Each row has a class, written after it.
[  84  172  398 -150  607 -186   41  442   16 -125  347  -69  257  -44
  352   10  -10 -118 -115  308   55 -200   22  274 -108  271  541  411
 -116   42  313   99 -129  150]
fosa
[ 179 -153  121  172  -66  252 -311  468  148  157  203 -153  -51  262
  495  -93 -179  178   26  -43  -34 -174   82   92   37  363   -6  525
  408 -136 -178  181   53 -156]
futi
[ 150  430   -4 -181  305  238   24 -175  298 -470  -67   -3  429  136
  166   95   48  -69   -1  632 -118 -734  175 -232  309   80  352 -119
  828 -182  319   90  278  136]
ruteb
[  44  282  510  -39  328 -217  179   86   56  154  153 -184   41  309
  466  -93  -21   74  111  463   47  -96  -87  502  -66  250  -16  175
   96 -294  210  188 -232  146]
ruteb
[  32   27  -76   73    5 -170   82 -212 -157 -264  -16 -446   43  -98
  476   -4 -625  103  279  498  -32 -464 -353  243   55  251 -196  -18
  475 -162 -307  242  180  -95]
mesi
[ 225  182 -151  218  173  313   29  476  521   39  215  -49  475   33
  394   30   47   95 -131  628 -234 -888  -86 -124  110 -182  380  228
  684  -78  253  309  514  225]
futi
[ 275 -321  152   23   55  148 -377  359  -19  -55  104   12 -298  378
  371 -220 -104   71  175 -402   54   87  116   -5  166  328 -101  564
    8    3  -40  100 -115  -68]
Tamu
[ 180  -90  115  191 -189  317 -327  549  122  276  113  -85 -189  287
  486 -125 -102  181  121 -162    6  -95 -108  -32  149  196 -136  513
  390  -84 -151  173   18 -156]
futi
[ 356  190    2  161  135  300   -6  593  261  222  149  231  356  130
  -68  186  -40  130 -371  377  -23 -740  351  157  101  -17  401  291
  596 -136   34   61  490  323]
futi
[ 204  -14  -17  293  107  291   18  -83  370 -163   68  138  367   35
  374    0 -125  242 -402   91 -234 -841  412  315  -68  458  593  250
  561 -246 -190  182  640  -50]
sos
[  86  303  178  -75   77 -161   80    9  107  312   68 -173  264  121
  117  -49   10   64  -26  405   70 -120   38   17 -121   85   42  -16
  283  -79  -53 -136   61  127]
roza
[ 240 -277  -48  170 -142  338 -296  640  -55   84   82 -182 -120  157
  537 -175 -198  250  116 -197   48  -92  -92   28  102  247  -70  447
  200  -38 -156  100  155 -346]
sos
[ 185  -39  223  -46  184 -142  138  508 -153  395  351 -228  224   72
  791 -177 -217  120 -141  407  152 -219  -27  492 -241  172  292  352
 -313  -65 -151  173  102   71]
futi
[ 144  134  286   -1  285 -317  171   91  -49  264  143 -143  189   66
  324 -136  -40  136   35   47  190 -261  -89  663 -102  353  -13  194
  -60 -239  -34  -79 -117  156]
nov
[ 224   -9  298   30  137  289 -342  472  113  155  116    9  -96  419
  519 -220   79  126  174   -3  -36   86  -21 -111  181  327   23  495
  424  -90   63  232  -56 -131]
fosa
[ 129 -116  -92  229 -180  303 -345  283   13  -26  121 -146   79   95
  680 -109  -44  101  -72 -129  -43 -220   51 -121  103  196   50  334
  270  -44 -180   33  214 -318]
sos
[  60  343  575 -344  636 -215  -18 -179 -111 -257  125  -83   37  424
  728 -349  311 -288  259  275  103  174 -100  249  168  365  176  196
 -171 -213  397  251 -545  151]
ruteb
[  92  379   85   78  180   30  -96 -237  368 -126  -76   31  414  327
  713 -127   79   13  -90  535 -172 -537  296 -205  219   74   63  -35
  710 -253   87  124  369  -53]
roza
[ 167   61   78 -108   77  200   76   62  138 -191   -6  113 -137  189
  584   77 -248  137  130  479   90 -629  100  247  117  123   42  188
  482 -253  -35  390   35  168]
ruteb
[ -21  -98  228  -39   69   46 -355  161  116 -317   18 -194  -62  324
  606  -92  -21  -70  100   17  -55   19   28 -153  238  278   10  414
  223 -142   54    4 -123 -287]
mesi
[ 227  306  386 -211  329  -20  146  318  -33  345   96   79   78  361
  436   -8   59  156   33  434  165   56  189  339   10   37  133  225
  -14 -115   93  108 -126  241]
Tamu
[ 238 -288    9   96  -59  374 -389  688  293  351  127  161 -211  404
  281  -90  -34  252   56 -309   94   88  155 -183  176  122  -87  557
  338  106 -170   79  113  -46]
ruteb
[ 242  239 -129  -45  -41  231   82  -12  108  -81   13  -78   44  342
  529  -25 -211  215   66  309   42 -409   33 -147  136 -151 -114   51
  314   54 -170   49  300  -66]
fosa
[ -62  293  418  -51  470 -169  -80  -45 -187 -313  118 -304  138  223
  739 -230  -57 -210  167  229  123  -27 -161  346   49  384  180  201
   66 -307  126  152 -307  -50]
fosa
[ 104 -375  174  224 -124  248 -380  360  250  121  132   -5 -201  196
  360 -142 -211  227  -13 -467  -65 -143  164   85   29  497   82  655
  291  -26 -224   11   55 -166]
Tamu
[ 187 -338  135  124 -214  201 -287  444    4   62  157 -197 -241  210
  636 -134 -257  227  137    1 -127  -68 -150   -6   42  247 -147  497
  202  -96 -189  263  -22 -265]
nov
[ 216  -50  123  135 -221  285 -341  384  163   42   30   10 -244  306
  185 -118  119  104   -7  -96   74  -28  -92 -129  172  150 -151  400
  335   21  -87   54  -24   29]
tili
[  97 -344  101  194  -63  169 -390  614  128   -6  140   11 -226   79
  456 -189    5   46  -28 -269   82   56   87   -5   40  359  -27  587
  116   96 -104  117    8 -191]
tili
[ 316 -136   49  139  -67  397 -378  607  188  238  125  137 -236  351
  382 -102   40  207  205 -401   75   -4  -71 -140  153  209 -133  528
  313   92  -43  226  -54 -117]
sos
[ 159 -289  160  105  -86  188 -384  393   29   25  218 -111 -234  202
  573 -107 -196   90   72 -142  -86  -40   26  -30   62  353  -13  557
  160  -11 -109  171  -54 -182]
sos
[ 121  305  284 -275  492 -160  135 -245 -247  -26    1   93   40  303
  249 -184  340  -13  182  -25  184  331   15  343  108  251   49  164
 -374  -96   98   44 -305   23]
Tamu
[ 308 -306  125  277  -48  285 -304  710   24  208  240   15 -126  149
  369 -222  -62  166   16 -286  -21 -135  -55  122   68  344   66  720
   93   24 -106  234  148 -111]
Tamu
[ 293  425  -43 -142   36  354  156  506  106 -150  114   87  448   37
  686   43  107  124 -199  660   76 -725  -67  -68  101 -153  345  134
  116   33   68  337  416 -134]
tili
[   0  335  419 -136  393 -246   39   26 -134  185   92  -68   95  357
  340  -97  120  -73   40  104  306  294   72  473   36  168  -88   48
 -259 -113  145 -137 -460  142]
sig
[ 125  257   22  -27 -128  107    2  238  232 -276    8  122  366 -237
  163  155    1   65 -569  518    9 -612  434    3  -25   35  318    4
  358   -1 -182   21  482  -22]
fosa
[ 198 -244  140  215  -61  392 -365  662  122  -42  278  -99 -135  223
  844 -121 -190  196    2 -187   68 -269  -12  139   38  445  179  765
  178 -123 -151  327  108 -296]
sig
[ -16  270  344  -18  222 -222   72 -115 -334   83   77 -389   40  322
  697 -153 -370   -6  190  401  163  -46 -243  523    9  137  -86  -24
  -11 -348  -63   54 -278  108]
sig
[ 114 -220   -7  119 -180  339 -199  447  -55 -135  137 -149 -227   36
  619  -72 -146  226  -31  -25   87  -57  -90  100   62  307   38  568
   -1   28 -244  204  178 -352]
tili
[ 282 -346  139  141  -68  306 -324  530  120   40  121   37 -309  279
  691 -247  -75  169  172 -209    1 -192  -37  -65   72  383    0  704
  242  -34  -57  311   11 -244]
roza
[ 314 -239   22  226 -143  390 -319  587  -65  145  201 -141 -176  249
  483  -77 -319  260   88 -194  -23 -185 -113  119   48  241  -14  504
  303 -112 -205  313   51 -145]
futi
[ -66  216  367 -151  215 -221   16 -336 -281  140   23 -105 -174  405
  636 -115 -109  -13  283  -35  259  415    5  395   -2  299 -178   47
 -175 -234 -111   51 -412  -20]
mesi
[ 116 -187  255  -79  457 -262  116  189  -76  227  220 -118  -62  198
  512 -274 -196  120  414 -183  209  -42 -254  586 -207  538   94  433
 -183 -194  -38  240 -217   27]
mesi
[ 241  525 -184 -239   73  245  233   74   62  -11    7  -96  566  253
  197  261 -386   69   -5  769  -24 -515   55 -433  181 -505  173 -382
  303  194  108   71  492   87]
Tamu
[ -20  -18   74  -25  135   81   39 -133 -160 -179  -34  -90  -78  -16
  346 -220  -19  -20  113 -244  167 -189  -36  368   34  335  173  128
   24 -155  -57 -112 -189  -58]
ruteb
[  93  553   -6   99  -41  215  102 -287  562  448  -60  268  215  345
 -110  -21  170  196  -69  248  -28 -342  233 -133  170 -122  -60 -181
  810  -62  -76 -183  359  381]
nov
[ 260   -7  118   87 -198  351 -299  654   47  218  146  -71 -217  416
  677 -245 -130  162  180 -221   97    3  -91  -80  145   26 -193  442
  161  -58 -190  145  -37 -164]
nov
[ 173 -184  203  127  -76  178 -348  509  159   76  156    2 -229  158
  574 -220  -32  146   86 -344   -7  -53   21  -79   20  350  -17  572
  210  -30  -82  200   55 -229]
fosa
[ 360 -116  106  222 -216  311 -123  687  269  302  157  -44 -184  335
  655 -211   -5  375   77  -81   93 -326  -77   98  -88  178  -96  550
  287  -59 -144  211  120 -129]
sig
[ 239 -263    5   25 -125  144 -295  326 -123  163   60   36 -204  205
  455   -6 -176  201   63 -208   58  -89  -20 -110  114   75 -113  416
   56   17 -159   35  -15 -147]
roza
[ 255 -195  150  111 -260  178 -289  373   93  217   77 -141 -138  322
  463 -215 -158  244   65  -53  -90  -96  -92  -70  107  239 -184  418
  326  -87 -281   78   98 -176]
nov
[-169 -167   -7  118  131  -18  218  -94  -47 -329  213 -478  336 -120
  859  110 -833   61 -169  750 -171 -764  -48  549 -152  274  481  197
   43 -310 -302  300  449 -185]
sos
[-164  222  489   14   66 -292  149 -230 -104   19   32 -330   75  241
  501 -127 -335  -98   -7  355  172 -151 -175  535  -92  335  -16   45
  -71 -300 -152   35 -122   17]
fosa
[ -97  391  -95   39 -224  191  277 -382  287 -335 -215 -280  274  181
  353  266 -386   51  -52  863   58 -705   -2  -45  184 -174  -73 -382
  651  -67   14  -67  341  -33]
mesi
[ 303 -344  -17   82  -51  333 -279  632  110   76  201  -35 -289  236
  453 -132 -199  225  174 -384   87  -87  -53    1   85  224  -96  645
   61   77 -158  227   78 -153]
fosa
[  83  -78   79  115  277  -26  100   89   -7  164  295 -105   52  107
  473   26  -64   81   45   69  294 -188  -83  537 -131  328  158  374
  -58   12    2   30 -145  198]
mesi
[  -8  180  468  171  383   85  -15  218  262   58  190 -187  101  289
  669 -134   84   64   21  142   87 -159   69  576  -13  611  260  528
  285 -298  172  124 -119    1]
tili
[ -62  -72  173  -45  160 -181   35   18 -144  130  126  -13 -156 -103
  142   26 -140   18  108 -185  267  167   42  454 -162  427  -44  211
 -211    2 -111   54 -229   38]
tili
[ -85  130  -36   53 -189  -41  123 -391  -87 -258 -248 -191  258  124
  403  -45 -359  106  -41  446  -86 -296   24   43  125   77 -202 -249
  177 -154 -304   99  399 -429]
Tamu
[  24  312  267 -132  346 -160   54   98 -119  343  213 -119   49  266
  509  -73   86   78  191   34  338  323  -42  369  -52  141  -47  250
 -258  -37  -10  -28 -322  135]
Tamu
[ -77 -200  259 -195  215 -289   43   31 -497  -63   52 -328 -242  139
  658  -64 -502   91  238  146  354  205 -223  667  -38  439 -121  304
 -446 -234 -272  130 -256 -148]
tili
[ 221    2  192  202  -86  281 -222  647  256  259  206 -135  -82  347
  650 -111   38  227   90  158  -36 -233 -137  -70   21  137   16  554
  447 -146   79  261   89 -105]
futi
[ -34  199  243  -70  216 -350   99 -534 -213    2  -85 -355   -2  290
  374 -337  -75  -64  275  -55  235  146  -50  410  -10  441 -238 -139
  -22 -258  -20 -163 -239  -15]
futi
[ 144  560  281 -166  269  -19  215 -206  165 -336 -112  -89  -95  453
  513 -261  -41 -121  338  454  171 -227   79   19  166  222  -81   -1
  444 -193  124  264  114   52]
ruteb
[  69  102  462 -301  374 -298   28  -57 -250  120   80 -147  -96  328
  818 -290    6   -5  340  251  220  177  -55  314   -7  421  -18  229
  -80 -238   89   44 -401   14]
nov
[-193  295  413 -126  382 -244   93 -249   -5  -18   52 -129  181  230
  676  -87  104   18   50  229  191  161   84  424  -56  365  113  144
 -154 -200   74   -9 -276 -117]
Tamu
[ 102  -69   -4  209 -221  274 -273  342  -27   89   86 -210 -162  270
  422 -110 -158  145  156 -127   29  160 -182  -52  192  125 -295  333
  182  -13 -199  124   83 -313]
mesi
[-203  156   31   11   15 -155  146 -737  -42 -216 -425 -405  367  278
  626 -105 -219   78  -12  735 -137 -316 -125  -46  352   40 -126 -334
  478 -247 -132 -269  387 -323]
fosa
[ 192  185  150 -167   59  -25  138  332 -187  288  210 -200   82  156
  464 -103  -92   84   15  556  213 -156  -89  203  -70  -44   46  128
    2   -3 -103  -21  -50  185]
ruteb
[ 164  232  198  280   88  381   37  414  573  441  102  270  464   93
 -126  308   48  279 -279  280 -208 -688  173  222  -34  131  436  148
  899 -147  144  131  217  234]
mesi
[ 111 -120  198   84   43   92 -308  418  182   61  119  -87 -149  258
  693 -239  120  109  116  -70   52  -31 -127  -18  124  297  -34  559
  174  -41   27   81  -60 -162]
sos
[ 275  249  233   62  371  168   77  320  654  124  320   58  341  244
  375   32  -63  259    7  289   31 -877  194  469 -114  503  328  489
  650 -438  108  425  351  278]
fosa
[ -90 -125  252   82  230  -70  -87  -17  -76  121  179 -136   33   82
  505 -264   84  -54  133  -97  168  205  -46  520 -133  650   50  309
 -131 -174  -83  180 -269 -145]
sos
